Here is a tiny trained network, its code and every weight. The questions are about switching its units off for an input and a class, where a switched-off unit gives its printed mean instead of its output.

import numpy as np


def w(rows, s, z=0):
    codes = np.array(rows[::2]) - 128.0
    scale = np.full(codes.shape[1], s)
    scale[-1] = z or s
    return codes * scale


def f(y):
    return y / 2 * (1 + np.tanh(0.7978845608 * (y + 0.044715 * y**3)))


def log_softmax(a):
    a = a - a.max(-1, keepdims=True)
    return a - np.log(np.exp(a).sum(-1, keepdims=True))


def net(x, mask):
    res = np.array(x, float).reshape(1, 3) / 4 @ E
    y = f(res @ A[0][:, :-1].T + A[0][:, -1])
    res = res + np.where(mask, y, B[0][:, -1]) @ B[0][:, :-1]
    return log_softmax(res[-1] @ U[:, :-1].T + U[:, -1])


A, B = {}, {}
E = w([
[108,45,205,151],'x0',
[223,105,168,249],'x1',
[186,59,76,54],'x2',
],0.014)
A[0] = w([
[183,71,114,135,60],'n1',
[96,148,121,142,159],'n2',
[86,180,138,152,156],'n3',
[108,137,140,122,120],'n4',
[99,119,137,106,208],'n5',
[126,129,123,154,83],'n6',
[112,108,146,129,96],'n7',
[133,171,122,35,211],'n8',
[202,106,132,123,104],'n9',
[216,123,131,162,190],'n10',
[134,92,186,117,166],'n11',
[93,144,128,116,110],'n12',
[79,179,42,91,142],'n13',
[134,93,174,104,85],'n14',
[197,108,116,175,163],'n15',
[72,185,149,105,94],'n16',
[157,146,120,28,254],'n17',
[136,136,130,144,105],'n18',
[132,121,164,203,98],'n19',
[120,77,138,148,148],'n20',
[84,127,134,152,159],'n21',
[132,124,149,188,142],'n22',
[181,121,66,114,158],'n23',
[156,203,103,176,83],'n24',
[121,169,120,54,128],'n25',
[122,111,53,11,231],'n26',
[192,142,116,170,111],'n27',
[146,81,146,169,203],'n28',
[189,107,142,6,199],'n29',
[125,153,91,172,104],'n30',
[150,107,168,160,159],'n31',
],0.018,0.0059)
B[0] = w([
[185,144,69,171,171],'n1',
[136,183,85,130,152],'n2',
[136,171,35,148,178],'n3',
[118,156,105,134,138],'n4',
[120,227,133,119,161],'n5',
[112,59,160,119,136],'n6',
[72,175,125,144,137],'n7',
[38,181,155,70,208],'n8',
[209,120,107,254,171],'n9',
[212,112,148,133,207],'n10',
[120,157,155,86,169],'n11',
[140,183,117,143,153],'n12',
[78,225,142,79,217],'n13',
[82,94,182,117,151],'n14',
[214,119,182,181,201],'n15',
[178,238,116,216,181],'n16',
[84,137,102,76,209],'n17',
[135,93,137,113,136],'n18',
[125,75,141,68,198],'n19',
[117,185,151,96,161],'n20',
[130,160,115,121,155],'n21',
[157,90,134,87,184],'n22',
[153,173,102,97,177],'n23',
[137,124,176,152,177],'n24',
[7,126,236,95,190],'n25',
[116,181,97,25,250],'n26',
[151,142,153,138,184],'n27',
[150,155,162,46,191],'n28',
[128,192,6,79,210],'n29',
[153,91,153,137,151],'n30',
[117,68,168,50,182],'n31',
],0.009,0.025)
U = w([
[83,102,129,176,71],'0',
[186,145,60,117,174],'1',
[105,62,124,143,19],'2',
[182,112,169,106,151],'3',
[75,142,166,155,179],'4',
[114,76,111,132,3],'5',
[94,134,137,7,176],'6',
],0.015,0.0042)

Each question gives the input, the list of numbers given to net, and the class t.
The units are the neurons (one row each of A and B). Each row of codes is followed by its name. A weight is (code - 128) times the scale printed after its matrix; where a second scale follows, it is the last column's (A, B and U).
mask holds one flag per neuron, in row order. A switched-off neuron (its flag False) gives its mean, the last column of its row in B, instead of its output. The means were averaged over made-up inputs and are rounded, as every weight is.
A unit's drop is (log p(t) with every unit on - log p(t) with that unit switched off) / (log p(t) with every unit on - log p(t) with every unit switched off).
The circuit of an input: a set's keep is (log p(t) with only the set's units on - log p(t) with every unit switched off) / (log p(t) with every unit on - log p(t) with every unit switched off). Starting from the 12 units with the biggest drops (on a tie, the unit counted first), units are removed one at a time, each time the one whose removal leaves the highest keep (on an exact tie, the one counted first), for as long as the keep stays at least 0.8.
circuit, biggest first: the units of the circuit, biggest drop first
top k neurons: the k neurons with the biggest drops, biggest first
drop of u: that unit's drop, to one decimal
input [0,2,-7], class 3: circuit, biggest first -> (n26 n8)
input [5,1,2], class 3: circuit, biggest first -> (n26 n8)
input [8,-4,-8], class 4: top 3 neurons -> (n26 n16 n29)
input [3,-2,-6], class 1: top neuron -> (n25)
input [0,6,6], class 1: top 4 neurons -> (n1 n25 n9 n23)
input [-8,1,-7], class 4: top 2 neurons -> (n29 n24)
input [-6,2,-5], class 1: top 2 neurons -> (n25 n3)
input [-1,0,-5], class 1: drop of n25 -> 0.2
input [-3,8,8], class 1: drop of n1 -> 0.3
input [-2,-3,-5], class 4: drop of n16 -> 0.1
input [4,-3,-6], class 1: drop of n25 -> 0.3
